Below are the code and all the weights of a small trained network. Each question names an input and a class and asks about switching units off, where a switched-off unit gives its printed mean instead of its output.

import numpy as np


def w(rows, s, z=0):
    codes = np.array(rows[::2]) - 128.0
    scale = np.full(codes.shape[1], s)
    scale[-1] = z or s
    return codes * scale


def f(y):
    return np.maximum(y, 0)


def log_softmax(a):
    a = a - a.max(-1, keepdims=True)
    return a - np.log(np.exp(a).sum(-1, keepdims=True))


def net(x, mask):
    res = np.array(x, float).reshape(1, 4) / 4 @ E
    y = f(res @ A[0][:, :-1].T + A[0][:, -1])
    res = res + np.where(mask, y, B[0][:, -1]) @ B[0][:, :-1]
    return log_softmax(res[-1] @ U[:, :-1].T + U[:, -1])


A, B = {}, {}
E = w([
[104,192,127,185,92,106,254],'x0',
[154,229,23,121,237,128,118],'x1',
[67,82,94,11,128,70,228],'x2',
[104,83,52,211,113,36,93],'x3',
],0.0096)
A[0] = w([
[133,231,38,86,229,107,153,133],'N1',
[145,124,9,147,61,95,113,93],'N2',
[88,140,185,206,151,182,49,2],'N3',
[52,88,82,74,65,173,167,102],'N4',
[91,107,103,53,59,97,117,104],'N5',
[96,108,73,71,95,125,161,67],'N6',
[88,92,102,206,86,48,123,114],'N7',
[116,183,122,177,79,122,254,175],'N8',
[137,91,50,166,74,42,111,102],'N9',
[72,112,103,44,129,122,152,51],'N10',
[94,20,218,141,52,118,154,94],'N11',
[204,153,186,66,55,163,164,156],'N12',
[155,163,180,232,87,170,118,205],'N13',
[124,189,195,53,140,236,163,132],'N14',
[76,92,123,53,165,64,154,51],'N15',
[130,60,196,190,76,153,117,170],'N16',
[66,73,85,149,131,141,84,116],'N17',
[183,25,126,46,185,158,40,206],'N18',
[160,38,221,147,80,112,193,89],'N19',
],0.0094,0.0025)
B[0] = w([
[193,116,96,48,167,159,103,248],'N1',
[122,126,142,81,102,135,80,182],'N2',
[56,85,118,204,146,227,136,192],'N3',
[118,126,124,162,145,150,150,188],'N4',
[69,97,79,134,169,174,192,176],'N5',
[99,126,154,162,127,196,123,176],'N6',
[112,197,180,63,91,109,40,204],'N7',
[139,92,129,190,197,47,191,226],'N8',
[116,175,207,126,91,121,71,199],'N9',
[76,156,130,164,173,191,104,183],'N10',
[210,75,121,46,192,143,102,229],'N11',
[122,198,147,58,95,106,113,195],'N12',
[91,108,102,211,161,131,152,219],'N13',
[97,223,186,68,86,96,109,223],'N14',
[101,127,162,229,179,185,98,191],'N15',
[146,107,90,103,155,134,131,207],'N16',
[139,202,166,128,76,97,135,164],'N17',
[119,79,142,173,149,1,218,214],'N18',
[160,131,56,93,121,133,75,211],'N19',
],0.0086,0.013)
U = w([
[241,105,84,67,135,176,86,113],'0',
[89,200,249,84,54,115,80,85],'1',
[52,111,139,168,122,235,142,13],'2',
[129,106,147,143,124,8,200,253],'3',
],0.012,0.0032)

Each question gives the input, the list of numbers given to net, and the class t.
The units are the neurons (one row each of A and B). Each row of codes is followed by its name. A weight is (code - 128) times the scale printed after its matrix; where a second scale follows, it is the last column's (A, B and U).
mask holds one flag per neuron, in row order. A switched-off neuron (its flag False) gives its mean, the last column of its row in B, instead of its output. The means were averaged over made-up inputs and are rounded, as every weight is.
A unit's drop is (log p(t) with every unit on - log p(t) with that unit switched off) / (log p(t) with every unit on - log p(t) with every unit switched off).
most important unit: the unit with the biggest drop
k most important neurons: the k neurons with the biggest drops, biggest first
drop when u is switched off: that unit's drop, to one decimal
input [0,-8,-7,-5], class 0: most important unit : N11
input [-1,-4,-8,6], class 2: 3 most important neurons : (N3 N13 N14)
input [-1,-4,-3,3], class 0: 3 most important neurons : (N14 N11 N16)
input [-5,-7,-2,7], class 0: 4 most important neurons : (N11 N16 N14 N19)
input [8,8,2,0], class 0: 2 most important neurons : (N1 N18)
input [5,-3,-2,5], class 1: 2 most important neurons : (N7 N18)
input [-8,6,3,-3], class 3: 2 most important neurons : (N18 N11)
input [7,-7,-5,2], class 0: 3 most important neurons : (N11 N19 N18)
input [7,-4,-6,7], class 1: 4 most important neurons : (N7 N9 N18 N2)
input [-6,-8,-8,0], class 0: 3 most important neurons : (N11 N16 N19)
input [-6,4,-7,-1], class 2: 2 most important neurons : (N3 N8)
input [-8,-2,8,8], class 1: 3 most important neurons : (N9 N7 N17)
input [-8,7,5,5], class 3: 4 most important neurons : (N18 N11 N19 N17)
input [1,-3,7,5], class 2: most important unit : N5
input [3,2,-6,8], class 1: drop when N7 is switched off : 0.2
input [2,5,8,-5], class 2: drop when N13 is switched off : 0.0
input [6,-7,2,-4], class 0: drop when N11 is switched off : 0.7
